Here is a tiny trained network, its code and every weight. The questions are about switching its units off for an input and a target symbol, where a switched-off unit gives its printed mean instead of its output.

import numpy as np


def w(rows, s, z=0):
    codes = np.array(rows[::2]) - 128.0
    scale = np.full(codes.shape[1], s)
    scale[-1] = z or s
    return codes * scale


def f(y):
    return y / 2 * (1 + np.tanh(0.7978845608 * (y + 0.044715 * y**3)))


def softmax(a):
    e = np.exp(a - a.max(-1, keepdims=True))
    return e / e.sum(-1, keepdims=True)


def log_softmax(a):
    a = a - a.max(-1, keepdims=True)
    return a - np.log(np.exp(a).sum(-1, keepdims=True))


def net(x, mask):
    ids = ['ΠΦΨβεζθμστ'.index(c) for c in x.split()]
    T = len(ids)
    res = E[ids] + P[:T]
    u = 0
    for l in range(2):
        r = res
        for j in range(3):
            rows = slice(3 * j, 3 * j + 3)
            q, k, v = (r @ M[l][rows].T for M in (Q, K, V))
            z = softmax(np.where(np.tri(T) > 0, q @ k.T / 3**0.5, -1e9)) @ v
            o = O[l][rows]
            res = res + np.where(mask[u + j], z, o[:, -1]) @ o[:, :-1]
        u += 3
        y = f(res @ A[l][:, :-1].T + A[l][:, -1])
        res = res + np.where(mask[u : u + 4], y, B[l][:, -1]) @ B[l][:, :-1]
        u += 4
    return log_softmax(res[-1] @ U[:, :-1].T + U[:, -1])


Q, K, V, O, A, B = {}, {}, {}, {}, {}, {}
E = w([
[83,188,83,154,147,137],'Π',
[151,94,218,102,206,53],'Φ',
[175,186,114,99,65,131],'Ψ',
[128,206,162,133,50,61],'β',
[74,90,175,189,23,177],'ε',
[200,106,106,49,137,177],'ζ',
[117,246,152,168,105,121],'θ',
[132,132,50,83,143,122],'μ',
[174,197,176,112,136,229],'σ',
[82,133,80,132,110,72],'τ',
],0.011)
P = w([
[89,205,133,107,127,191],'0',
[176,118,105,248,40,83],'1',
[50,202,133,70,146,185],'2',
[169,104,112,209,49,90],'3',
[37,191,144,52,144,173],'4',
[164,92,129,202,68,93],'5',
[32,174,155,42,137,174],'6',
[159,77,141,199,87,98],'7',
[17,162,170,36,132,177],'8',
[158,58,158,185,97,105],'9',
[2,154,170,30,127,174],'10',
[167,66,159,180,107,96],'11',
],0.0071)
Q[0] = w([
[81,175,131,90,143,153],'L0H0',
[84,160,150,90,154,133],'L0H0',
[158,76,121,252,119,153],'L0H0',
[137,78,142,140,124,122],'L0H1',
[102,154,129,73,169,145],'L0H1',
[160,96,127,200,74,105],'L0H1',
[95,125,143,120,113,140],'L0H2',
[81,127,150,119,108,155],'L0H2',
[182,128,105,141,147,92],'L0H2',
],0.014)
K[0] = w([
[81,11,225,123,154,124],'L0H0',
[57,49,215,114,150,142],'L0H0',
[188,230,78,115,145,100],'L0H0',
[130,148,72,110,109,179],'L0H1',
[134,97,172,97,216,114],'L0H1',
[119,169,69,165,1,144],'L0H1',
[133,113,154,119,191,87],'L0H2',
[135,107,179,114,186,92],'L0H2',
[125,146,70,151,59,162],'L0H2',
],0.0096)
V[0] = w([
[39,98,206,191,63,131],'L0H0',
[58,78,136,174,99,254],'L0H0',
[78,106,77,183,100,203],'L0H0',
[89,187,88,170,37,150],'L0H1',
[135,157,128,99,171,137],'L0H1',
[94,182,31,116,91,227],'L0H1',
[92,145,74,183,53,166],'L0H2',
[131,92,187,120,147,73],'L0H2',
[119,87,175,144,99,110],'L0H2',
],0.007)
O[0] = w([
[48,156,255,157,134,85,252],'L0H0',
[46,120,219,107,241,159,194],'L0H0',
[75,86,171,177,215,169,170],'L0H0',
[150,95,97,235,77,141,242],'L0H1',
[98,173,147,120,183,155,105],'L0H1',
[145,81,55,203,165,202,156],'L0H1',
[181,131,82,212,148,76,153],'L0H2',
[103,96,177,71,79,138,123],'L0H2',
[141,94,134,93,67,109,136],'L0H2',
],0.0061,0.0034)
A[0] = w([
[130,131,112,160,83,35,3],'L0N0',
[255,37,80,127,97,74,118],'L0N1',
[123,37,172,155,97,44,124],'L0N2',
[85,109,16,125,136,142,212],'L0N3',
],0.0085,0.0024)
B[0] = w([
[134,130,107,90,167,31,180],'L0N0',
[108,220,119,112,185,220,254],'L0N1',
[205,95,84,49,134,138,243],'L0N2',
[131,78,1,127,148,83,172],'L0N3',
],0.0088,0.0044)
Q[1] = w([
[103,196,42,160,53,143],'L1H0',
[203,121,167,112,245,122],'L1H0',
[198,83,143,163,161,186],'L1H0',
[138,159,146,167,233,96],'L1H1',
[150,159,151,147,219,109],'L1H1',
[87,161,125,227,239,54],'L1H1',
[248,95,101,128,107,94],'L1H2',
[111,201,117,224,63,246],'L1H2',
[2,231,211,197,99,217],'L1H2',
],0.0049)
K[1] = w([
[125,108,102,223,180,123],'L1H0',
[110,149,115,73,60,184],'L1H0',
[84,163,147,102,141,179],'L1H0',
[204,147,95,164,101,109],'L1H1',
[192,140,103,151,79,126],'L1H1',
[195,164,100,178,159,72],'L1H1',
[135,183,121,162,186,74],'L1H2',
[172,199,158,227,43,223],'L1H2',
[144,106,192,112,2,233],'L1H2',
],0.0068)
V[1] = w([
[3,146,95,119,40,164],'L1H0',
[36,190,94,73,148,42],'L1H0',
[23,141,148,79,71,171],'L1H0',
[238,61,84,156,13,175],'L1H1',
[212,112,66,166,85,132],'L1H1',
[103,206,141,85,204,79],'L1H1',
[96,73,66,61,244,32],'L1H2',
[88,221,120,142,238,91],'L1H2',
[86,130,114,134,251,88],'L1H2',
],0.0047)
O[1] = w([
[70,146,78,181,1,136,169],'L1H0',
[69,144,120,220,136,83,164],'L1H0',
[56,119,84,160,85,178,87],'L1H0',
[137,93,143,128,42,178,127],'L1H1',
[123,86,167,152,72,152,211],'L1H1',
[141,138,161,129,189,113,160],'L1H1',
[166,122,13,80,131,79,5],'L1H2',
[150,207,76,90,107,116,197],'L1H2',
[141,170,67,52,122,100,130],'L1H2',
],0.0062,0.002)
A[1] = w([
[139,110,177,173,164,254,133],'L1N0',
[176,27,72,52,224,127,59],'L1N1',
[113,79,43,206,167,29,147],'L1N2',
[154,23,96,168,13,64,250],'L1N3',
],0.0077,0.0027)
B[1] = w([
[96,75,162,72,188,153,255],'L1N0',
[254,74,216,199,172,60,184],'L1N1',
[20,99,83,120,149,90,204],'L1N2',
[141,67,130,34,39,127,189],'L1N3',
],0.0082,0.0071)
U = w([
[153,135,83,60,189,210,43],'Π',
[124,225,140,11,116,74,176],'Φ',
[48,97,83,131,72,128,78],'Ψ',
[132,144,166,232,38,72,210],'β',
[215,106,178,157,168,95,118],'ε',
[100,156,64,191,193,127,110],'ζ',
[136,255,112,225,119,169,160],'θ',
[130,46,119,111,153,74,1],'μ',
[93,57,186,172,155,144,160],'σ',
[167,73,106,68,41,192,165],'τ',
],0.0075,0.0044)

Each question gives the input, a string of symbols that net reads in full, and the target symbol t.
The units are the heads (3 rows each of Q, K, V and O) and the neurons (one row each of A and B). Each row of codes is followed by its name. A weight is (code - 128) times the scale printed after its matrix; where a second scale follows, it is the last column's (O, A, B and U).
mask holds one flag per unit, layer by layer, with each layer's heads first. A switched-off unit (its flag False) gives its mean, the last column of its rows in O or B, instead of its output. The means were averaged over made-up inputs and are rounded, as every weight is.
A unit's drop is (log p(t) with every unit on - log p(t) with that unit switched off) / (log p(t) with every unit on - log p(t) with every unit switched off).
The circuit of an input: a set's keep is (log p(t) with only the set's units on - log p(t) with every unit switched off) / (log p(t) with every unit on - log p(t) with every unit switched off). Starting from the 12 units with the biggest drops (on a tie, the unit counted first), units are removed one at a time, each time the one whose removal leaves the highest keep (on an exact tie, the one counted first), for as long as the keep stays at least 0.8.
circuit, biggest first: the units of the circuit, biggest drop first
unit that matters most: the unit with the biggest drop
k most important neurons: the k neurons with the biggest drops, biggest first
k most important neurons of layer l: the k neurons of layer l with the biggest drops, biggest first
heads that matter: for each layer, one digit per head in row order, 1 if its drop is at least 0.15 and else 0, layers parted by /
input θ Π τ θ σ σ ε β τ, target σ: circuit, biggest first -> (L0H0, L1H2, L0N0)
input μ τ ε σ β τ Φ ε θ Φ ε ε, target τ: most important neuron -> (L0N2)
input ε μ Φ, target Φ: heads that matter -> 010 / 001
input θ σ Π, target ζ: heads that matter -> 011 / 000
input μ θ Φ ε ε θ Π τ ε β μ Φ, target τ: circuit, biggest first -> (L1H0, L0N2, L0H2, L1N3)
input ε θ ε Ψ ε ε Φ τ Φ Π, target Ψ: 2 most important neurons -> (L1N2, L0N1)
input μ Φ ε Π ε μ μ β Π, target σ: circuit, biggest first -> (L1H2, L0H0, L0H2)
input ε β β Ψ Ψ ε ε Ψ μ, target σ: circuit, biggest first -> (L0H0, L1H2)
input θ ε ε μ Π ζ τ Ψ σ Π ζ, target σ: circuit, biggest first -> (L0H0, L0N2)
input τ μ Π μ Ψ ε Ψ, target σ: circuit, biggest first -> (L0H0, L1H2)
input Π Φ Π σ μ Π β σ ε Ψ ε τ, target μ: 3 most important neurons of layer 0 -> (L0N3, L0N2, L0N0)
input τ ε τ Φ Π, target Φ: heads that matter -> 011 / 000
input Ψ Φ ε ζ Φ σ, target σ: circuit, biggest first -> (L1H2, L1N0, L0N0)
input τ ε β, target σ: heads that matter -> 100 / 001
input β τ β ε, target τ: heads that matter -> 000 / 000
input μ Ψ Π, target ζ: circuit, biggest first -> (L0H2, L0N3, L0H1)
input τ ε ζ μ θ σ μ Φ, target ε: heads that matter -> 001 / 001
input Π μ Ψ Φ ε β ζ, target σ: circuit, biggest first -> (L0H0, L1H2, L0N2, L0H2)
input τ ε ε μ σ, target σ: heads that matter -> 100 / 000
input β θ Φ ζ Φ ε Π β Π, target σ: heads that matter -> 001 / 001
input Π ε σ ε Φ ε μ Ψ ε Π ε, target σ: heads that matter -> 000 / 001
input Π Φ θ μ Π τ σ μ Φ μ σ, target Φ: heads that matter -> 010 / 000
input Π Ψ τ ε Π β τ θ σ μ, target ζ: heads that matter -> 101 / 000
input μ Π ε Π ε ε θ, target σ: heads that matter -> 100 / 000
input ζ σ Φ, target Φ: most important neuron -> (L0N2)
input β Π ζ ε ε σ Φ ε θ, target σ: unit that matters most -> L1H2
input Φ Ψ θ, target Φ: circuit, biggest first -> (L0H1)
input Φ τ ζ ζ σ ζ μ ε Φ Ψ ζ, target Φ: 2 most important neurons -> (L0N1, L1N1)
input Φ ζ Π τ θ β, target Φ: 2 most important neurons -> (L0N0, L0N2)
input σ θ μ Ψ β, target β: 3 most important neurons -> (L0N1, L0N2, L1N0)
